grid =
[[117 131 115 128]
 [133 131 131 132]
 [117 134 128 141]
 [119 102 149 127]
 [121 108 149 129]
 [113 130 133 144]
 [131 133 119 123]
 [114 133 127 141]
 [120 137 128 140]
 [132 133 125 121]
 [118 109 153 128]
 [127 128 128 125]]
Indices start at 1.
row 1 col 1 = 117
row 3 col 2 = 134
row 6 col 4 = 144
row 9 col 1 = 120
row 4 col 2 = 102
row 10 col 1 = 132
row 12 col 2 = 128
row 11 col 2 = 109
row 3 col 1 = 117
row 11 col 1 = 118
row 7 col 4 = 123
row 1 col 4 = 128
row 8 col 4 = 141
row 6 col 3 = 133
row 2 col 3 = 131
row 10 col 3 = 125

B =
[[133 137 132 124 125 124 144 130 132 128 122 126 113 127 133 118]
 [131 136 128 126 128 128 136 131 132 126 134 131 148 116 132 126]
 [123 141 132 123 127 131 130 126 130 123 129 129 116 126 135 131]
 [136 128 132 134 128 127 132 124 124 129 127 127 135 134 132 106]
 [125 126 127 126 126 126 132 125 134 125 134 129 128 121 134 126]
 [126 121 126 137 130 130 128 126 136 128 125 129 120 138 122 119]
 [124 121 127 132 131 125 127 129 129 121 130 131 142 123 124 115]
 [126 133 131 133 128 128 140 127 125 124 126 128 119 129 128 109]
 [125 124 128 126 127 130 120 125 127 129 135 128 127 134 118 117]
 [130 127 129 131 132 124 126 127 122 132 128 126 120 110 128 115]]
Rows and columns are counted from 1.
(1, 1) => 133
(3, 12) => 129
(1, 12) => 126
(9, 10) => 129
(1, 10) => 128
(2, 2) => 136
(8, 7) => 140
(4, 11) => 127
(4, 14) => 134
(6, 10) => 128
(1, 7) => 144
(10, 5) => 132
(8, 5) => 128
(7, 7) => 127
(4, 15) => 132
(5, 11) => 134
(3, 8) => 126
(1, 16) => 118
(5, 6) => 126
(10, 4) => 131
(9, 2) => 124
(2, 1) => 131
(9, 7) => 120
(10, 2) => 127
(5, 2) => 126
(1, 9) => 132
(3, 13) => 116
(2, 10) => 126
(5, 1) => 125
(2, 5) => 128
(9, 9) => 127
(4, 8) => 124
(4, 12) => 127
(9, 8) => 125
(7, 3) => 127
(6, 4) => 137

M =
[[119 127 121 126]
 [123 127 115 126]
 [103 128 120 128]
 [114 127 112 127]
 [111 128 115 127]
 [105 128 123 127]
 [100 128 110 129]
 [112 127 135 126]
 [106 128 135 127]
 [109 128 140 126]
 [115 127 120 127]
 [101 128 120 128]]
Indices start at 1.
(1, 1)	119
(10, 4)	126
(2, 1)	123
(9, 4)	127
(9, 3)	135
(11, 1)	115
(8, 2)	127
(10, 1)	109
(4, 1)	114
(5, 3)	115
(2, 4)	126
(1, 4)	126
(11, 2)	127
(4, 2)	127
(6, 3)	123
(7, 4)	129
(6, 2)	128
(8, 3)	135

x =
[[114 113 138 115 124 139 116 118 108 141 154 134 126 132 138 128]
 [115 114 129 126 119 117 133 145 146 117 130 127 110 131 121 133]
 [131 132 117 128 121 120 140 147 127 147 142 144 136 118 142 135]
 [132 132 134 122 139 129 145 132 115 127 122 130 123 129 125 107]
 [110 133 117 133 135 120 131 131 120 141 126 126 139 109 138 136]
 [135 116 138 117 121 117 126 113 123 128 148 115 130 145 125 108]
 [143 125 139 136 133 135 102 137 134 123 151 137 126 129 123 142]
 [116 130 147 145 132 137 130 121 141 134 118 125 119 139 135 116]
 [109 139 144 152 118 123 106 109 106 120 119 110 136 119 143 126]
 [135 120 116 121 147 127 103 107 123 145 140 142 110 109 121 114]]
Rows and columns are counted from 1.
(1, 1) -> 114
(2, 16) -> 133
(1, 12) -> 134
(10, 8) -> 107
(5, 6) -> 120
(5, 8) -> 131
(5, 12) -> 126
(1, 4) -> 115
(3, 9) -> 127
(2, 5) -> 119
(3, 13) -> 136
(7, 16) -> 142
(7, 3) -> 139
(4, 5) -> 139
(2, 4) -> 126
(4, 13) -> 123
(10, 3) -> 116
(4, 4) -> 122
(8, 1) -> 116
(7, 9) -> 134
(3, 12) -> 144
(1, 9) -> 108
(8, 5) -> 132
(5, 3) -> 117
(9, 12) -> 110
(6, 7) -> 126
(4, 3) -> 134
(2, 11) -> 130
(6, 14) -> 145
(1, 11) -> 154
(9, 16) -> 126
(5, 7) -> 131
(4, 2) -> 132
(5, 13) -> 139
(10, 7) -> 103
(3, 3) -> 117
(7, 5) -> 133
(4, 15) -> 125

arr =
[[133 131 127 132 131 128 132 133 133]
 [108 110 113 109 111 113 109 108 107]
 [130 129 128 130 129 128 130 130 130]
 [111 104 103 108 105 104 110 110 109]
 [133 130 128 132 130 127 132 132 133]
 [133 128 128 130 128 130 130 131 131]
 [111 107 110 109 107 112 110 110 109]
 [126 132 129 129 131 126 128 128 128]
 [131 127 121 129 126 122 130 131 130]
 [109 116 125 112 116 123 112 110 109]
 [145 124 111 135 124 114 137 139 141]
 [108 108 112 108 109 113 109 108 106]
 [111 113 119 112 113 120 112 111 109]
 [124 144 157 132 142 149 131 129 130]]
Rows and columns are counted from 1.
row 1 col 1 => 133
row 4 col 7 => 110
row 12 col 7 => 109
row 3 col 4 => 130
row 11 col 2 => 124
row 12 col 5 => 109
row 12 col 4 => 108
row 7 col 2 => 107
row 9 col 5 => 126
row 12 col 8 => 108
row 10 col 8 => 110
row 2 col 1 => 108
row 2 col 7 => 109
row 1 col 8 => 133
row 7 col 6 => 112
row 8 col 6 => 126
row 7 col 3 => 110
row 10 col 5 => 116
row 2 col 8 => 108
row 14 col 5 => 142
row 3 col 3 => 128
row 6 col 9 => 131
row 11 col 8 => 139
row 10 col 9 => 109
row 8 col 5 => 131
row 5 col 2 => 130
row 11 col 9 => 141
row 1 col 3 => 127
row 3 col 2 => 129
row 14 col 1 => 124
row 7 col 5 => 107
row 6 col 3 => 128

A =
[[136 128 124 134 121 128 129 136 134 135 149 128 134 126 131]
 [135 131 130 135 135 131 128 130 132 129 122 138 130 121 131]
 [123 129 122 125 111 126 136 127 134 132 146 113 131 134 134]]
Indices start at 1.
(1, 1)	136
(2, 8)	130
(1, 5)	121
(3, 14)	134
(2, 10)	129
(1, 6)	128
(3, 12)	113
(2, 7)	128
(1, 4)	134
(3, 9)	134
(1, 9)	134
(3, 7)	136
(1, 15)	131
(2, 4)	135
(2, 3)	130

X =
[[128 132 130 128 128 131 123 149 131 128 146 133 127 135 116 134]
 [128 133 126 124 127 125 128 115 124 139 120 124 128 113 142 119]
 [135 131 117 127 122 116 130 116 130 135 129 125 128 130 128 119]
 [121 125 140 128 135 140 126 133 124 126 121 129 124 128 135 134]
 [128 138 128 121 126 128 113 142 124 128 136 129 128 110 137 127]
 [125 125 133 130 130 134 129 143 130 118 136 132 126 128 117 137]
 [126 118 127 134 134 127 139 111 127 129 110 126 129 133 131 129]
 [128 121 117 133 128 128 140 128 132 127 122 127 128 143 121 126]
 [129 126 125 128 128 124 132 119 128 131 122 126 129 129 128 126]
 [124 132 137 125 128 128 120 146 128 124 138 131 128 123 128 133]
 [128 121 128 133 130 126 137 127 131 121 127 128 128 142 118 128]
 [128 128 123 127 127 122 128 128 127 136 121 125 130 122 136 128]]
Indices start at 1.
row 1 col 1	128
row 2 col 1	128
row 7 col 9	127
row 2 col 2	133
row 4 col 5	135
row 3 col 12	125
row 6 col 1	125
row 6 col 4	130
row 3 col 4	127
row 10 col 15	128
row 9 col 6	124
row 8 col 14	143
row 7 col 14	133
row 12 col 3	123
row 4 col 7	126
row 2 col 11	120
row 3 col 2	131
row 7 col 15	131
row 7 col 10	129
row 11 col 1	128
row 9 col 4	128
row 12 col 13	130
row 8 col 12	127
row 10 col 1	124
row 4 col 14	128
row 11 col 5	130
row 5 col 8	142
row 12 col 1	128
row 10 col 10	124
row 11 col 14	142
row 11 col 10	121
row 6 col 13	126
row 4 col 4	128
row 2 col 13	128
row 6 col 9	130
row 9 col 7	132
row 2 col 9	124
row 1 col 8	149
